Below is a small trained network, with its code and all its weights. Each question gives an input and a class and asks what happens when units are switched off, that is, made to give their printed mean instead of their output.

import numpy as np


def w(rows, s, z=0):
    codes = np.array(rows[::2]) - 128.0
    scale = np.full(codes.shape[1], s)
    scale[-1] = z or s
    return codes * scale


def norm(h):
    return h / np.sqrt((h * h).mean(-1, keepdims=True) + 1e-5)


def f(y):
    return y / 2 * (1 + np.tanh(0.7978845608 * (y + 0.044715 * y**3)))


def log_softmax(a):
    a = a - a.max(-1, keepdims=True)
    return a - np.log(np.exp(a).sum(-1, keepdims=True))


def net(x, mask):
    res = np.array(x, float).reshape(1, 6) / 4 @ E
    u = 0
    for l in range(4):
        y = f(norm(res) @ A[l][:, :-1].T + A[l][:, -1])
        res = res + np.where(mask[u : u + 15], y, B[l][:, -1]) @ B[l][:, :-1]
        u += 15
    return log_softmax(norm(res)[-1] @ U[:, :-1].T + U[:, -1])


A, B = {}, {}
E = w([
[129,94,108,99,167,56,23,220,229,168,126],'x0',
[191,185,161,214,239,159,91,92,164,94,186],'x1',
[126,124,131,136,132,123,131,134,122,133,127],'x2',
[114,7,116,179,127,249,80,164,130,43,92],'x3',
[39,169,178,67,163,146,55,154,45,97,170],'x4',
[222,76,130,60,134,95,158,166,95,60,200],'x5',
],0.011)
A[0] = w([
[188,113,123,115,104,99,137,142,112,71,196,75],'0.n1',
[177,174,135,174,173,130,112,108,140,84,171,118],'0.n2',
[206,98,145,180,68,120,149,121,187,182,154,85],'0.n3',
[122,170,154,154,121,152,212,110,98,71,117,67],'0.n4',
[213,70,122,83,132,78,177,181,90,50,253,7],'0.n5',
[66,210,101,216,86,159,85,117,154,195,82,44],'0.n6',
[168,225,125,92,148,56,161,125,107,184,162,49],'0.n7',
[179,108,87,135,122,86,137,144,95,89,201,60],'0.n8',
[205,161,137,221,249,124,58,52,138,100,224,30],'0.n9',
[142,108,177,94,168,102,91,188,202,172,111,87],'0.n10',
[229,82,153,170,94,117,221,103,253,168,99,38],'0.n11',
[143,172,135,130,126,184,235,45,49,86,140,75],'0.n12',
[145,109,108,95,175,72,36,226,223,169,157,63],'0.n13',
[70,162,206,78,150,139,17,147,24,123,198,51],'0.n14',
[42,154,219,70,167,152,86,165,85,111,201,38],'0.n15',
],0.0068,0.013)
B[0] = w([
[133,124,131,103,169,158,115,102,120,206,72,153],'0.n1',
[128,149,143,96,42,142,156,189,136,145,86,212],'0.n2',
[89,168,86,102,167,128,114,147,86,88,129,167],'0.n3',
[143,109,111,140,105,91,74,115,121,136,135,142],'0.n4',
[192,102,154,42,193,151,121,98,105,164,95,187],'0.n5',
[114,103,157,116,178,137,114,110,113,159,96,174],'0.n6',
[77,105,139,137,141,144,145,126,165,138,199,175],'0.n7',
[136,130,133,95,143,147,121,100,131,165,92,128],'0.n8',
[163,185,178,144,71,167,146,221,143,129,93,216],'0.n9',
[156,121,128,164,79,120,107,67,59,124,148,178],'0.n10',
[100,171,41,144,194,108,141,158,87,87,108,200],'0.n11',
[166,109,104,176,88,70,8,123,96,165,159,247],'0.n12',
[160,114,121,176,79,98,62,86,68,138,155,253],'0.n13',
[119,169,24,130,177,108,166,141,100,78,96,222],'0.n14',
[117,159,43,122,147,136,145,137,108,104,105,173],'0.n15',
],0.013,0.0034)
A[1] = w([
[204,108,15,160,139,121,218,105,194,131,89,28],'1.n1',
[127,90,140,115,142,80,112,162,199,123,136,75],'1.n2',
[132,205,163,74,136,36,195,87,181,171,204,17],'1.n3',
[126,159,45,134,163,123,166,139,124,91,128,37],'1.n4',
[144,122,175,170,61,162,196,46,36,110,170,2],'1.n5',
[161,105,112,106,127,103,135,155,88,77,151,71],'1.n6',
[83,90,116,65,31,123,161,175,80,160,99,35],'1.n7',
[138,10,145,135,138,229,113,146,166,35,117,26],'1.n8',
[116,177,146,94,125,83,182,93,152,163,170,9],'1.n9',
[95,63,168,136,140,178,140,140,181,72,144,19],'1.n10',
[212,84,192,29,201,112,168,119,121,96,177,60],'1.n11',
[94,82,117,19,2,88,176,178,122,136,73,28],'1.n12',
[134,136,169,146,103,152,206,47,71,88,139,34],'1.n13',
[96,141,169,77,126,142,98,142,105,115,167,74],'1.n14',
[186,104,130,155,83,118,138,93,174,144,101,102],'1.n15',
],0.0086)
B[1] = w([
[88,177,60,110,207,97,134,146,54,57,82,213],'1.n1',
[151,143,119,167,123,134,100,100,67,129,143,114],'1.n2',
[53,57,120,136,115,146,182,128,157,110,208,213],'1.n3',
[96,128,100,148,134,108,112,140,111,121,105,155],'1.n4',
[174,117,122,147,87,73,34,100,131,157,154,173],'1.n5',
[123,139,128,129,149,137,123,92,142,170,56,182],'1.n6',
[188,194,202,174,133,162,128,181,138,103,125,200],'1.n7',
[54,75,118,132,145,107,213,123,151,167,244,251],'1.n8',
[78,86,122,161,137,121,142,127,134,137,162,141],'1.n9',
[76,122,133,150,123,113,123,113,141,146,184,131],'1.n10',
[158,87,137,52,137,176,163,88,128,181,47,229],'1.n11',
[184,228,198,185,113,178,153,220,160,107,104,237],'1.n12',
[152,131,127,149,127,82,50,130,133,140,135,126],'1.n13',
[154,136,61,161,167,109,162,134,139,131,104,122],'1.n14',
[99,166,115,69,171,116,92,142,81,94,146,182],'1.n15',
],0.011,0.0032)
A[2] = w([
[96,164,156,85,125,87,190,81,176,167,201,26],'2.n1',
[153,96,113,108,108,54,2,152,193,149,129,18],'2.n2',
[47,144,170,155,160,151,96,48,172,165,33,56],'2.n3',
[123,93,121,150,131,160,107,151,108,82,112,112],'2.n4',
[164,139,124,156,48,139,97,12,55,117,125,40],'2.n5',
[216,206,221,169,191,174,142,135,210,73,160,4],'2.n6',
[61,179,134,43,168,133,91,129,93,49,124,1],'2.n7',
[54,160,144,154,174,141,120,71,149,167,54,47],'2.n8',
[101,170,105,160,112,129,117,91,122,174,99,124],'2.n9',
[97,145,157,81,132,123,106,101,110,91,127,56],'2.n10',
[152,130,42,159,131,95,185,98,183,95,54,39],'2.n11',
[59,150,190,150,177,161,98,55,179,208,42,31],'2.n12',
[106,127,166,98,154,160,125,74,146,191,56,63],'2.n13',
[129,126,130,133,133,128,127,134,124,132,129,125],'2.n14',
[116,162,70,132,150,137,128,133,116,66,85,58],'2.n15',
],0.0096,0.0086)
B[2] = w([
[80,91,127,181,134,130,185,106,204,114,184,194],'2.n1',
[199,70,103,193,5,106,36,15,23,151,175,227],'2.n2',
[202,79,141,29,141,125,195,79,99,145,88,244],'2.n3',
[121,179,121,112,111,60,167,109,130,200,144,194],'2.n4',
[162,71,84,158,72,63,2,102,139,169,141,255],'2.n5',
[132,207,214,155,45,169,184,235,127,105,33,224],'2.n6',
[119,147,40,150,193,94,159,169,99,97,84,185],'2.n7',
[188,89,97,44,161,156,184,122,129,137,97,226],'2.n8',
[157,90,127,117,137,132,128,172,109,80,161,251],'2.n9',
[155,121,124,130,148,133,145,158,103,89,137,90],'2.n10',
[96,135,86,103,185,86,110,147,53,52,92,196],'2.n11',
[200,92,127,28,136,172,154,73,181,167,92,235],'2.n12',
[170,68,158,89,140,159,154,146,113,136,105,171],'2.n13',
[126,127,133,128,126,121,132,123,126,124,124,129],'2.n14',
[103,139,104,97,143,78,153,127,108,123,144,236],'2.n15',
],0.009,0.0027)
A[3] = w([
[133,101,180,97,138,149,125,77,173,142,108,45],'3.n1',
[141,177,245,145,82,135,153,183,160,107,85,46],'3.n2',
[51,87,151,175,157,119,163,113,175,151,216,51],'3.n3',
[74,130,145,95,158,107,132,125,124,146,160,41],'3.n4',
[115,125,184,121,120,143,65,147,197,117,101,32],'3.n5',
[105,144,151,102,155,77,145,107,166,157,167,12],'3.n6',
[17,181,162,32,208,145,81,156,45,72,138,14],'3.n7',
[196,94,137,20,141,179,108,84,126,147,72,51],'3.n8',
[175,182,193,175,169,173,119,139,186,108,134,26],'3.n9',
[120,128,147,117,131,115,108,131,154,100,115,54],'3.n10',
[121,82,140,113,144,65,50,175,243,110,111,38],'3.n11',
[18,36,151,160,128,164,152,111,182,111,198,15],'3.n12',
[239,53,176,13,170,144,162,113,120,128,122,6],'3.n13',
[179,142,105,115,87,48,151,166,119,137,146,128],'3.n14',
[25,2,134,167,145,203,119,113,166,99,179,2],'3.n15',
],0.0085,0.0066)
B[3] = w([
[134,105,95,99,156,98,150,80,129,122,112,134],'3.n1',
[134,223,201,131,87,226,113,210,169,87,68,221],'3.n2',
[27,128,186,81,150,124,226,70,196,116,179,188],'3.n3',
[170,132,112,189,126,77,169,156,194,97,160,119],'3.n4',
[167,188,105,113,124,135,156,172,41,104,149,117],'3.n5',
[93,139,114,178,113,127,173,165,144,148,174,118],'3.n6',
[171,113,7,194,230,28,191,136,89,47,77,198],'3.n7',
[96,91,177,36,163,169,170,112,189,130,95,243],'3.n8',
[117,165,177,108,52,109,166,212,60,58,97,148],'3.n9',
[151,178,117,226,119,90,179,182,71,188,128,96],'3.n10',
[158,203,106,203,129,118,85,153,3,80,145,111],'3.n11',
[58,182,161,140,116,59,223,75,211,208,210,192],'3.n12',
[151,53,163,25,190,200,149,53,197,242,59,253],'3.n13',
[38,117,169,181,181,238,75,64,121,112,118,218],'3.n14',
[2,201,170,125,116,72,195,97,243,178,246,184],'3.n15',
],0.0062,0.0049)
U = w([
[164,94,115,185,62,89,5,82,86,147,162,123],'0',
[91,172,19,140,210,94,157,157,89,56,84,37],'1',
[149,201,243,156,81,184,149,214,159,120,93,7],'2',
[44,104,158,130,138,117,190,96,199,159,221,241],'3',
[177,74,155,29,171,167,130,79,139,170,68,251],'4',
],0.017,0.0016)

Each question gives the input, the list of numbers given to net, and the class t.
The units are the neurons (one row each of A and B). Each row of codes is followed by its name. A weight is (code - 128) times the scale printed after its matrix; where a second scale follows, it is the last column's (A, B and U).
mask holds one flag per neuron, layer by layer. A switched-off neuron (its flag False) gives its mean, the last column of its row in B, instead of its output. The means were averaged over made-up inputs and are rounded, as every weight is.
A unit's drop is (log p(t) with every unit on - log p(t) with that unit switched off) / (log p(t) with every unit on - log p(t) with every unit switched off).
The circuit of an input: a set's keep is (log p(t) with only the set's units on - log p(t) with every unit switched off) / (log p(t) with every unit on - log p(t) with every unit switched off). Starting from the 12 units with the biggest drops (on a tie, the unit counted first), units are removed one at a time, each time the one whose removal leaves the highest keep (on an exact tie, the one counted first), for as long as the keep stays at least 0.8.
circuit, biggest first: the units of the circuit, biggest drop first
unit that matters most: the unit with the biggest drop
k most important neurons: the k neurons with the biggest drops, biggest first
k most important neurons of layer l: the k neurons of layer l with the biggest drops, biggest first
drop when u is switched off: that unit's drop, to one decimal
input [3,-1,-4,7,-6,2], class 3: unit that matters most -> 1.n8
input [-3,-4,-3,8,0,8], class 3: 2 most important neurons -> 1.n8, 3.n15
input [-4,-2,-4,-7,6,3], class 3: 2 most important neurons -> 0.n7, 1.n3
input [-3,5,-8,-3,-3,-5], class 2: 2 most important neurons of layer 1 -> 1.n11, 1.n6
input [4,-7,-6,-7,-1,-6], class 2: 3 most important neurons -> 1.n12, 1.n7, 1.n8
input [-4,5,2,4,6,-7], class 4: 3 most important neurons of layer 2 -> 2.n3, 2.n12, 2.n8
input [7,5,3,-1,8,6], class 1: 2 most important neurons -> 0.n14, 0.n15
input [0,-5,-5,2,5,1], class 1: 3 most important neurons -> 0.n14, 0.n15, 0.n2
input [-6,4,7,-4,1,-7], class 4: 4 most important neurons -> 0.n6, 0.n13, 2.n12, 2.n3
input [-8,2,-4,6,-8,-4], class 0: 2 most important neurons of layer 0 -> 0.n12, 0.n14
input [-7,-6,7,6,-2,7], class 0: 2 most important neurons -> 1.n5, 0.n12
input [-4,2,4,-8,-3,7], class 3: 2 most important neurons -> 1.n3, 0.n7
input [6,-3,-6,3,-7,-5], class 1: 2 most important neurons -> 0.n11, 1.n1
input [-1,7,2,-5,-7,-8], class 4: 3 most important neurons -> 0.n6, 2.n12, 0.n14
input [7,0,8,-8,-5,1], class 3: unit that matters most -> 1.n3
input [1,-8,-7,3,7,4], class 2: 2 most important neurons -> 1.n12, 1.n7
input [-8,-4,-4,8,1,1], class 0: 3 most important neurons -> 1.n5, 0.n12, 2.n5
input [1,2,-6,0,6,6], class 1: 2 most important neurons -> 0.n14, 0.n15
input [0,-5,-5,-5,-4,3], class 2: 4 most important neurons -> 1.n12, 1.n7, 0.n14, 1.n8
input [4,2,-5,-4,2,1], class 0: circuit, biggest first -> 0.n13
input [-8,8,-3,1,8,7], class 0: 2 most important neurons -> 0.n12, 2.n5
input [2,-7,-2,-6,7,-3], class 1: 2 most important neurons of layer 2 -> 2.n6, 2.n7
input [4,-5,-8,5,-2,-5], class 2: 3 most important neurons of layer 1 -> 1.n12, 1.n7, 1.n3
input [-4,0,8,8,-7,3], class 3: 2 most important neurons of layer 0 -> 0.n14, 0.n15
input [7,0,5,8,-7,5], class 3: 2 most important neurons of layer 0 -> 0.n12, 0.n14
input [0,5,-5,6,-2,1], class 3: 2 most important neurons of layer 1 -> 1.n8, 1.n12
input [-2,-3,-6,-2,1,0], class 2: unit that matters most -> 0.n13
input [-3,-5,5,-5,-5,-1], class 1: drop when 0.n11 is switched off -> 1.1
input [-4,-1,-1,-4,0,-4], class 0: drop when 0.n12 is switched off -> 1.4
input [-2,3,0,-6,1,-8], class 4: drop when 2.n3 is switched off -> 0.2
